Here is a tiny trained network, its code and every weight. The questions are about switching its units off for an input and a class, where a switched-off unit gives its printed mean instead of its output.

import numpy as np


def w(rows, s, z=0):
    codes = np.array(rows[::2]) - 128.0
    scale = np.full(codes.shape[1], s)
    scale[-1] = z or s
    return codes * scale


def f(y):
    return np.maximum(y, 0)


def log_softmax(a):
    a = a - a.max(-1, keepdims=True)
    return a - np.log(np.exp(a).sum(-1, keepdims=True))


def net(x, mask):
    res = np.array(x, float).reshape(1, 5) / 4 @ E
    y = f(res @ A[0][:, :-1].T + A[0][:, -1])
    res = res + np.where(mask, y, B[0][:, -1]) @ B[0][:, :-1]
    return log_softmax(res[-1] @ U[:, :-1].T + U[:, -1])


A, B = {}, {}
E = w([
[49,45,236,190],'x0',
[169,108,242,9],'x1',
[128,128,128,128],'x2',
[82,228,189,129],'x3',
[1,117,113,54],'x4',
],0.006)
A[0] = w([
[120,133,113,156,50],'neuron 0',
[52,116,104,28,37],'neuron 1',
[82,218,135,184,115],'neuron 2',
[183,116,185,88,2],'neuron 3',
[138,166,169,89,149],'neuron 4',
[95,130,88,163,11],'neuron 5',
[181,161,72,92,81],'neuron 6',
[190,153,154,169,81],'neuron 7',
[118,187,173,116,209],'neuron 8',
[191,150,132,143,60],'neuron 9',
[115,124,48,190,101],'neuron 10',
[229,130,184,171,35],'neuron 11',
[167,5,73,103,136],'neuron 12',
[139,243,84,83,48],'neuron 13',
[165,79,154,36,112],'neuron 14',
[88,107,217,208,39],'neuron 15',
],0.015,0.0054)
B[0] = w([
[137,112,144,174,144],'neuron 0',
[102,146,4,205,238],'neuron 1',
[226,161,103,143,230],'neuron 2',
[197,100,117,226,191],'neuron 3',
[197,141,137,152,215],'neuron 4',
[154,93,117,232,166],'neuron 5',
[97,56,173,102,215],'neuron 6',
[84,167,90,124,195],'neuron 7',
[185,175,141,79,243],'neuron 8',
[100,110,73,126,175],'neuron 9',
[115,145,236,214,245],'neuron 10',
[95,144,32,189,222],'neuron 11',
[240,146,56,31,253],'neuron 12',
[101,37,116,74,238],'neuron 13',
[104,113,254,206,254],'neuron 14',
[121,12,101,74,242],'neuron 15',
],0.024,0.0066)
U = w([
[136,1,115,126,77],'0',
[188,110,158,214,59],'1',
[102,139,37,186,186],'2',
[174,105,117,146,251],'3',
[221,132,110,120,142],'4',
[156,163,159,115,141],'5',
[28,233,100,65,88],'6',
[81,171,159,64,82],'7',
],0.0093,0.014)

Each question gives the input, the list of numbers given to net, and the class t.
The units are the neurons (one row each of A and B). Each row of codes is followed by its name. A weight is (code - 128) times the scale printed after its matrix; where a second scale follows, it is the last column's (A, B and U).
mask holds one flag per neuron, in row order. A switched-off neuron (its flag False) gives its mean, the last column of its row in B, instead of its output. The means were averaged over made-up inputs and are rounded, as every weight is.
A unit's drop is (log p(t) with every unit on - log p(t) with that unit switched off) / (log p(t) with every unit on - log p(t) with every unit switched off).
The circuit of an input: a set's keep is (log p(t) with only the set's units on - log p(t) with every unit switched off) / (log p(t) with every unit on - log p(t) with every unit switched off). Starting from the 12 units with the biggest drops (on a tie, the unit counted first), units are removed one at a time, each time the one whose removal leaves the highest keep (on an exact tie, the one counted first), for as long as the keep stays at least 0.8.
circuit, biggest first: the units of the circuit, biggest drop first
most important unit: the unit with the biggest drop
k most important neurons: the k neurons with the biggest drops, biggest first
drop when u is switched off: that unit's drop, to one decimal
input [4,5,4,6,2], class 4: circuit, biggest first => neuron 8
input [-4,-1,4,7,0], class 4: circuit, biggest first => neuron 2; neuron 8
input [-7,-4,-7,5,3], class 0: 2 most important neurons => neuron 13; neuron 6
input [7,-1,-5,6,2], class 0: 2 most important neurons => neuron 15; neuron 12
input [-6,5,-1,1,-1], class 0: 4 most important neurons => neuron 13; neuron 6; neuron 10; neuron 2
input [-4,-3,-2,-7,3], class 4: 2 most important neurons => neuron 12; neuron 14
input [5,0,-2,6,-6], class 2: 2 most important neurons => neuron 11; neuron 12
input [7,0,-3,-6,8], class 2: 3 most important neurons => neuron 1; neuron 13; neuron 6
input [8,7,6,-1,-3], class 0: 2 most important neurons => neuron 15; neuron 10
input [6,8,-2,5,-3], class 1: 2 most important neurons => neuron 3; neuron 14
input [5,-6,-4,0,2], class 1: 3 most important neurons => neuron 10; neuron 13; neuron 12
input [-2,-6,-1,8,-2], class 4: 3 most important neurons => neuron 2; neuron 14; neuron 8
input [7,6,-3,2,-6], class 0: 2 most important neurons => neuron 15; neuron 10
input [1,3,-6,6,-7], class 2: circuit, biggest first => neuron 11
input [-4,2,1,3,2], class 0: 3 most important neurons => neuron 13; neuron 12; neuron 2
input [0,7,4,-1,-7], class 1: 4 most important neurons => neuron 14; neuron 3; neuron 1; neuron 4
input [5,6,4,-3,-4], class 1: 2 most important neurons => neuron 14; neuron 3
input [3,-2,-6,-7,2], class 4: drop when neuron 12 is switched off => 0.7
input [3,7,6,2,-1], class 1: drop when neuron 14 is switched off => 0.3
input [-8,-1,-5,-7,-8], class 0: drop when neuron 1 is switched off => 0.5
input [0,-5,-1,-2,4], class 1: most important unit => neuron 10
input [3,0,-5,6,1], class 4: drop when neuron 10 is switched off => 0.1
